Two labels a row
[ 27   1   1   9  19 -13 -18   0  -3   2 -23 -13 -45 -11  -4   6  -8  31
  37   6  13 -25  14 -75 -20] | C, M
[  0  -5  46   0  15 -12 -11  -6   2   3  -8  30 -43  -9  -9   8  -8  35
  19   9   2 -23   2 -51  -8] | C, G
[  7  -1  17 -18  10  -6 -14 -14  -4   0  -1  45 -27  -9  -5   2   6  -7
  11   4   1  -2   6 -11  -8] | C, K
[  3  -8  25 -14  14  -7 -23 -19  -5   1  -4  66 -25 -19  -7   6   5   8
  20  -4   5  -1   4 -16  -9] | C, K
[  7   6  -5   4  12  -6  -8   5  -1   0  -2 -20  -8  -3  -3   3 -19  20
  11   9   5 -15   2 -51 -17] | C, M
[ -4   7  -7  30   1 -11 -12  -2   1   0 -10  10 -18   8  -8   2   2   4
  -3  -3   0   7  -6 -29   2] | X, A
[ -5  -4   8  -5   9  -4  -9  -7   1  14   1   5 -17 -16   2  10   9   9
   9   2   2  -2  -3  13 -51] | C, T
[ 11   9   7   6   6  -2   5   0   1   2  -4 -15 -21  -8  -1   3 -16  23
   4   4   5 -16   1 -40 -15] | C, G
[  3   3 -13   1  22  -4  -3 -16  -2 -12  -4 -11 -40  -8  -5   8 -10  20
   8   2   6  -4   1 -27 -10] | C, M
[  9   0  -1 -10  15  -1 -15 -22   0  -6  -3  38 -40 -11  -4   7 -13   6
  15  -4   8  -4   6 -23 -14] | C, G
[ 20   1 -25   3  15  -6  -5   6   7  -6 -11 -24 -37   3   1   6  -6   9
  37   3  11  -5  18 -44  -9] | C, G
[  4  12 -43   3  -3   8  -4  -2  -3 -12  11   1  -5  12   2  -3  -9 -15
 -18  -7   3  10  -4  -3  11] | X, G
[  4   8 -17  14   5  -7 -11   4  -2  -3 -10   9 -15  16  -6   1  -7  -2
   4   1   2  12   3 -35   7] | X, G
[-13  -5  66   6  10 -15   8  -2   8   5  -9  32  -6 -22  -5   9   4  48
  12  -2   0 -15 -11 -19  -5] | C, T
[ 17   3 -12  16   3   1  -6   8   3  -2  -6 -13 -25   4  -5   0  -2   9
  15   5   5  -5   6 -35  -6] | C, A

Both labels of each row
[  3   3   8   4   2  -1 -13 -13  -9  -4  -2  -5   2  -2  -9  13   7 -19
 -18  10   8 -17  16  -3  -2] | Y, [85]
[  0  15   7  -1   4 -11 -15  -6  -9  -7   1  -6   4  10 -17  -1   4 -16
 -12  19   2   5  14   3  -5] | Y, [84]
[-13   1   2   8   1   6  -2  29   0  24   3 -10  -8 -22  -4  16   7  -5
  -1   8  20   9   8   7   0] | N, [88]
[ -3 -13  10   0  -1   8 -15   7  -3  11   0 -10   6  -3  -4   6   1 -12
 -32  27   7 -12   9   4  -2] | Y, [85]
[ -3   1  -2   3  -8   0 -13  -7   3   8  -3  -7  -2 -13  -7   7  13 -19
 -17  14  12   3  12   9  -2] | Y, [85]
[  9   2  -6   4   1  -5 -12  -6  -8   3  -1 -18  -9 -24 -15   9   6 -10
 -22  24   9 -18  15   2  -3] | Y, [85]
[ -3   3   4  -9   0  -9 -20  -8 -14  -6  21 -14   2  12 -17   7   6  -1
  11  14  -6  -8   8  -1  -3] | L, [84]
[  1  -2  -3  -1  -5  -1  -6 -24  -9  -7   2 -23 -10 -20 -20  16  13   5
  -6  30   1 -19   2  -1  -3] | Y, [85]
[ 19  -5 -13 -10  -4  -9  -6  -9 -12  -2   2  -6  14 -27  -7   9   5  13
   6  11  -7 -33   0  -3  -8] | N, [95]
[ 14  -5  35   7  -7  -9  -8 -18  -1   9  -2  -3   6  -5  -8   1   2 -20
 -20  19  12 -15  10  20  -2] | Y, [85]
[ 24  -1   0  11  -6  -8   7 -19 -11  -2  -6   6   8 -28  -5  -9   1 -18
  -2   7   3 -22   5   0  -2] | Y, [95]
[  2   3   9 -12  -4  -5  -9  -9  -3   1   0  -6  -1  -5 -15  -7   7 -21
 -17  14  12  -8   7   0  -1] | Y, [85]
[ -3  -1  -2   2   7  -1  -3  -8  -6   6  -9 -11 -14 -28  -1  16  -6 -14
 -17  20  14 -30 -11 -15   4] | Y, [88]
[  5  12  -6   3  -7 -15   2  -9  -3  -5  -2  -5 -13 -13  -9  -7   2   7
   5  -9  -2 -15   0 -10  -7] | V, [95]
[ -3   9   1   0   4   3  -3 -14   3  -1  -1  -7  -2 -11 -22  -5   7 -16
 -18  17  13 -10   8   5  -2] | Y, [85]
[  8  15  -9  -2 -14  -3  -4 -13  -1   3  -3  -5  -2 -23  -5   7   3  12
   1   3   5 -29   4 -10  -1] | Y, [95]
[ 14  14 -11   6   2  -2  10   3   4   2   0   4  45  -9   1   6  10  37
  21 -15 -17   5   7  -4 -13] | N, [95]
[ 15  16 -11   0  -2   3   9 -10   5  -1   7   1  -1  -9  -3   1  13  25
  18  -4 -19 -15  -3  -3  -8] | S, [95]
[  0  -1   7  15   0  -2 -10 -16  -6   6   0 -11  -2 -13  -1  31   6 -15
 -11  24   3 -11  13   7  -8] | Y, [85]
[  1  26  -1  -7  -3  -8  -9 -19 -12 -14   2  -8 -18 -16  -6   4   8  10
  10  12   3 -26   7 -18  -4] | V, [95]
[  0   7  -3  -3  -6  -1  -6  -4  -4  15   3  -4   0 -17  14   6   7 -13
 -17  14  11  -1  12   9  -5] | Y, [85]
[ -1   4   1  -7   0   5   6   2   0   4   5  -1  -2 -23   5  12   0  -5
   8   2   7   0  15  -2   2] | S, [88]
[  4   7  -8  -9   4   2  -6  -5 -12  -2  14  -8  -9 -14  -2  12   7   2
   7   7  -1 -28   5 -14  -4] | L, [91]
[ -5  -7   0   0   0   1 -20 -11 -10  -2  -2 -22   5 -13  -4  10  14  -4
 -20  28   9  -7  12  10  -4] | Y, [85]
[-12   0  27 -18  -4  10  -7  -2   8  12   4  -1 -10  -5  -9   4  17  19
  14  -5   0  34 -15   1  -4] | N, [85]
[ 16   4  -8   4 -13 -11  -6 -34  -2  -6  -8  -6   3 -14 -14   1   8   6
  16  25   2 -37   0  -4  -5] | Y, [95]
[ 19  26  -3   4 -15 -13  -9 -25  -3  -8  -6  -3   3 -15 -14  -2  11   0
 -14  20   1  -8  13  10  -5] | Y, [91]
[ 28   7 -18  -2 -11  -6 -11 -10  -9  -8  -3  -7  21 -17 -13   2   0   4
  -7   0  -2 -38  -3   2  16] | Y, [91]
[  8   9  -1   2   7   8   1   0  -3   6  -1  -4   2 -24   1  27   6  15
  -4   1  25 -15   1   6  -8] | N, [88]
[ -2  -7 -18   2   8  11   2  -4  -3   5  -4  -7   9 -22  -3   2  -1 -11
 -25   4  -2   1   9  12  -4] | Y, [88]
[  9  10  -6  -3  -5  -9  -2 -14  -3   2   0  -3 -14 -19  -9  -2   9  40
  19 -16  -1 -20   0 -32   5] | S, [91]
[ -2  -8  -7  -5   0   0 -10 -10  -4   8   1 -10 -17 -16  -5   8   7 -10
 -23  24   5  11   9  -7  -3] | Y, [85]
[-11  14   2   2   5   3  -4   0  -7   9   5 -12 -20 -10  -3  35   8   5
   7  21  23 -25   1 -11  -5] | S, [88]
[-14  -9   2  -6  -3  -8  -7  -4  -3   0  -6  -7  -2 -18  -4   1  15 -14
 -13  17   2  10  10   2   2] | Y, [85]
[-22  -3   4   1   2  16 -10  -4  -4   7  -4  -9  -6  -4  -8  -2  14  14
   0   7   1  12   0   5   1] | S, [85]
[ -4   7   2   1   0   4 -12  -8  -5   0  -5  -5  -6   1  -8  14  -2 -11
 -22  20   2  -8   9   4  -5] | Y, [85]
[ -7  -2   1   0  -4 -18 -10 -16  -3  -4  -5  -6 -16 -39 -13  14  12  -2
 -21  27   9 -17   2  -1  -6] | Y, [85]
[-11  -5   0   2   3   5  -4  -9  -4  -3   2  -9 -13 -10   2  20   1  -7
 -19  17  23 -18  -2   4  -1] | Y, [88]
[ -3  13   3   9   1 -14 -16 -15  -1  -4   0 -11 -13  -8  -8   9  11 -24
 -20  17   8 -39  14 -12  -3] | Y, [85]
[ -9   5  -3   2  -3   8  -7 -10   5   6   0 -12  -3 -20  -6  11   9  28
   3  18  -1  26   2  11  -4] | N, [85]
[ 11   4  -5  -3   9  -2  -1   0  -7  11  15 -22  -8  -1  -1  12   1  -9
 -13  10  16 -23  -3  -4  -2] | N, [88]
[ -1 -11  -4  12  -1   1   2  -8   4  -4  14  -4   8 -11  -6 -57   2  22
  -3  11   3  10 -16  16  -3] | Y, [85]
[  2  -2 -12   0  10   1  22  -4  -1   6   3 -10  12 -15  -8  -2 -38  17
   9  -3  -3  -4  -5   6  -5] | S, [91]
[-13   1  -9   6  -2   2  -3  -2   9  13  -4   4  -5 -12  -5   1   7  12
  -2  13  21   8   2  14   4] | S, [85]
[-13  10  -6  -6   8   6   5   9  -4  10   5 -10  -8 -20   6  19  -6   5
   8   7  22 -10 -16  -2  -3] | S, [88]
[  2   5   2  -2   2  -2 -29 -15  -3  -9  -1 -13 -22 -10 -11   5   3 -10
 -13  21   6  -8  11  -1  -1] | Y, [85]
[  9   4  -4   0   4  -4 -18  -4 -16   1   4  -9  22  19 -15   8   1  -8
 -15  19  -3 -17  12 -12  -7] | Y, [84]
[ -1   1   2   5   1  -9 -26 -15  -2   2  -7 -13  -4  -9  -8   5   9   6
 -20  27   8 -24  19  -5  -1] | Y, [85]
[ -2  -2  -6  -9   2  -5 -11 -10  -4 -11   1 -14   5 -17  -4   2   5 -16
 -33  25  -4 -14   6  10   3] | Y, [85]

Both labels of each row
[ -1  25   9   4  16  15  -6  -5 -59  -2 -17   3   8 -12  -6 -16  12  -2
  -6  12   8 -32  14  -9   8] | (36), J204
[ -4  39  67   5  15   7   6 -38 -48   0   0  18   3 -10 -11 -25  -1  -1
  -8  24   0 -19  28   5  17] | (38), J204
[ -9  13  -6   1  -8   6  12 -21 -28 -18  -2   2   7 -10 -17 -27  -5  -6
   7   8  -3  -9   6   1   9] | (36), J955
[ -6   3  32   9   4 -17  21  -3  -2 -11   2  13   6  -3  -4  24  -1   1
  -4   7 -17 -10  15   6   4] | (36), J844
[ -5   3   3  -2  -7  10  18  -2   7  -8  19  10  11  11   5 -15  -1  -4
  -1   8 -11   9   9   2   0] | (38), J844
[ -3 -16 -31  -3 -20   0  20  -4 -15  -8   6   1   7   0  -4  -2   5  -8
 -10   4   4   4   6  -5   1] | (38), J844
[  1  24  34   7  11   5   1 -20 -27  -2  -8   4   0 -13  -8  -5   1   3
 -11  10   1 -20   7   3  10] | (36), J204
[ -2   5   2   0  -4  13  24 -14 -15  -3   7  14  12  -1  -5 -16  -2  -3
  -7   8 -12  -5  18   6   1] | (38), J844
[ -3  27  39   4   8   4  -1 -23 -29  -1  -4   9   1  -7  -1  -9  -3  -2
  -8  22   2 -16  10   6  13] | (38), J204
[ -7  36 -13  12  -7   4   8 -28  25   8 -33  -4   0 -15   0  -7   2  -5
  -5  11  -2 -16   1   2   5] | (36), J397
[  5   5  27   1 -10   0  -7  -8   3   4  -6  -2  -4  -3   1   4  -5   2
 -11   6  -1  -5   4   4   4] | (38), J204
[ -5   3  11   2   4   8  21 -10 -16 -11   3  11   5  -4   1 -19  -3  -1
  -2   1  -9 -12  13   5   5] | (38), J844
[ -5  27  42   5   4   3   3 -28 -34   7   2   8   1  -2 -13  -7  -1  -3
 -24  21   3 -12  13   1  11] | (38), J204
[  8   6  25   3  -8   0  -1 -19 -12 -12  -7   1  -2 -18   6 -10  -8   1
  -5   9  -2 -15   3   3  10] | (36), J955
[-11  13  27   9  -4   6  26 -31  -3 -16  -7  10   6 -21  -5 -20  -7   1
  -3   8  -4 -21  16   3   7] | (36), J844
[ -7   6  13   0   0   2  22 -17   8 -14   2   4   2 -12  -4 -11  -4   4
  -2   3 -11 -11   4   6   3] | (38), J844
[ -4  26  30   5  17   3   2 -18 -33   5  -9   5  -1  -1  -4 -10  -1  -2
  -9  16   2 -16   8   8   7] | (38), J204
[ -9  -1  -4   2   3   5  19 -12 -11 -13  -2   8  11 -12  -6 -13  -2  -2
   0   2 -10 -13  12   0   2] | (38), J844
[  0  14  -1   2   1   6  27 -15 -26  -8   6   9  14  -9 -19 -27   6  -3
   1  11  -8  -6  18   2   7] | (38), J844
[  0   1   6   0 -14  10  14 -12  -4 -13  11   6   5  -1   6 -17  -6  -1
   8   4 -16  -3   9   3   6] | (38), J844
